Here is a tiny trained network, its code and every weight. The questions are about switching its units off for an input and a class, where a switched-off unit gives its printed mean instead of its output.

import numpy as np


def w(rows, s, z=0):
    codes = np.array(rows[::2]) - 128.0
    scale = np.full(codes.shape[1], s)
    scale[-1] = z or s
    return codes * scale


def norm(h):
    return h / np.sqrt((h * h).mean(-1, keepdims=True) + 1e-5)


def f(y):
    return np.maximum(y, 0)


def log_softmax(a):
    a = a - a.max(-1, keepdims=True)
    return a - np.log(np.exp(a).sum(-1, keepdims=True))


def net(x, mask):
    res = np.array(x, float).reshape(1, 2) / 4 @ E
    u = 0
    for l in range(3):
        y = f(norm(res) @ A[l][:, :-1].T + A[l][:, -1])
        res = res + np.where(mask[u : u + 5], y, B[l][:, -1]) @ B[l][:, :-1]
        u += 5
    return log_softmax(norm(res)[-1] @ U[:, :-1].T + U[:, -1])


A, B = {}, {}
E = w([
[137,88,226,163,17,160,154,172,202,123,53],'x0',
[40,162,200,116,191,122,255,118,126,42,34],'x1',
],0.0078)
A[0] = w([
[3,165,95,100,62,40,211,97,57,57,81,49],'L0N0',
[227,49,93,76,70,215,193,90,236,106,110,6],'L0N1',
[196,200,68,82,192,174,136,188,49,245,152,132],'L0N2',
[246,112,91,117,52,150,78,169,50,133,166,106],'L0N3',
[181,82,186,215,61,129,165,103,154,156,79,212],'L0N4',
],0.0033,0.0021)
B[0] = w([
[161,78,71,176,212,216,160,87,165,243,132,212],'L0N0',
[127,141,171,150,128,55,134,190,82,112,135,175],'L0N1',
[43,177,255,115,203,134,116,180,184,131,147,204],'L0N2',
[125,89,143,104,156,106,242,104,119,120,82,230],'L0N3',
[78,254,94,116,217,85,168,111,230,193,191,253],'L0N4',
],0.0056,0.0046)
A[1] = w([
[121,147,145,85,98,153,194,51,63,31,97,35],'L1N0',
[133,145,133,121,176,107,166,92,159,155,120,109],'L1N1',
[194,107,102,127,41,107,52,74,89,176,204,145],'L1N2',
[65,121,189,120,128,105,89,147,126,120,146,22],'L1N3',
[112,137,76,98,118,148,151,86,133,2,72,3],'L1N4',
],0.0067,0.0014)
B[1] = w([
[207,138,171,56,99,111,180,136,92,199,64,172],'L1N0',
[157,40,61,122,107,172,36,152,125,77,155,254],'L1N1',
[144,145,149,117,180,183,194,126,101,150,2,245],'L1N2',
[110,74,127,156,114,158,82,173,152,117,117,145],'L1N3',
[142,122,157,121,138,133,186,90,79,157,77,159],'L1N4',
],0.0086,0.0055)
A[2] = w([
[88,169,118,63,148,116,126,105,90,159,169,254],'L2N0',
[147,118,137,71,137,145,164,91,109,157,64,117],'L2N1',
[127,117,174,193,2,87,152,141,132,122,116,45],'L2N2',
[85,172,69,90,154,104,120,56,64,108,188,13],'L2N3',
[134,84,50,141,154,133,70,197,144,144,115,117],'L2N4',
],0.008,0.00093)
B[2] = w([
[130,162,229,102,86,160,218,248,179,135,127,177],'L2N0',
[167,80,137,95,83,138,157,122,74,228,99,254],'L2N1',
[28,203,166,99,218,93,33,155,188,50,161,188],'L2N2',
[83,213,170,143,57,52,72,178,254,26,156,180],'L2N3',
[115,72,93,188,97,130,110,18,96,156,141,229],'L2N4',
],0.0078,0.0074)
U = w([
[187,82,165,76,155,183,204,117,76,199,66,190],'0',
[40,216,186,121,151,112,69,238,244,60,161,168],'1',
[97,43,28,210,129,164,63,2,117,112,175,92],'2',
[191,162,58,164,116,63,83,146,25,5,110,5],'3',
],0.0086,0.0032)

Each question gives the input, the list of numbers given to net, and the class t.
The units are the neurons (one row each of A and B). Each row of codes is followed by its name. A weight is (code - 128) times the scale printed after its matrix; where a second scale follows, it is the last column's (A, B and U).
mask holds one flag per neuron, layer by layer. A switched-off neuron (its flag False) gives its mean, the last column of its row in B, instead of its output. The means were averaged over made-up inputs and are rounded, as every weight is.
A unit's drop is (log p(t) with every unit on - log p(t) with that unit switched off) / (log p(t) with every unit on - log p(t) with every unit switched off).
most important unit: the unit with the biggest drop
k most important neurons: the k neurons with the biggest drops, biggest first
k most important neurons of layer l: the k neurons of layer l with the biggest drops, biggest first
drop of u: that unit's drop, to one decimal
input [-2,-2], class 2: most important unit : L0N2
input [-4,0], class 1: 2 most important neurons : L2N3, L2N0
input [8,-7], class 1: 2 most important neurons : L2N2, L0N0
input [-5,-6], class 0: 2 most important neurons : L1N2, L0N4
input [-2,3], class 2: 2 most important neurons of layer 0 : L0N0, L0N3
input [-7,5], class 1: 3 most important neurons : L2N3, L1N2, L0N3
input [1,3], class 2: 4 most important neurons : L0N0, L1N1, L0N3, L1N2
input [4,-1], class 1: 2 most important neurons of layer 0 : L0N0, L0N1
input [2,-3], class 2: 2 most important neurons of layer 0 : L0N3, L0N4
input [-1,0], class 2: 2 most important neurons : L1N3, L2N4
input [-5,-7], class 0: drop of L1N2 : 3.2
input [-1,-8], class 0: drop of L1N2 : 1.2
input [-8,5], class 1: drop of L1N2 : 0.1
input [3,0], class 2: most important unit : L0N4
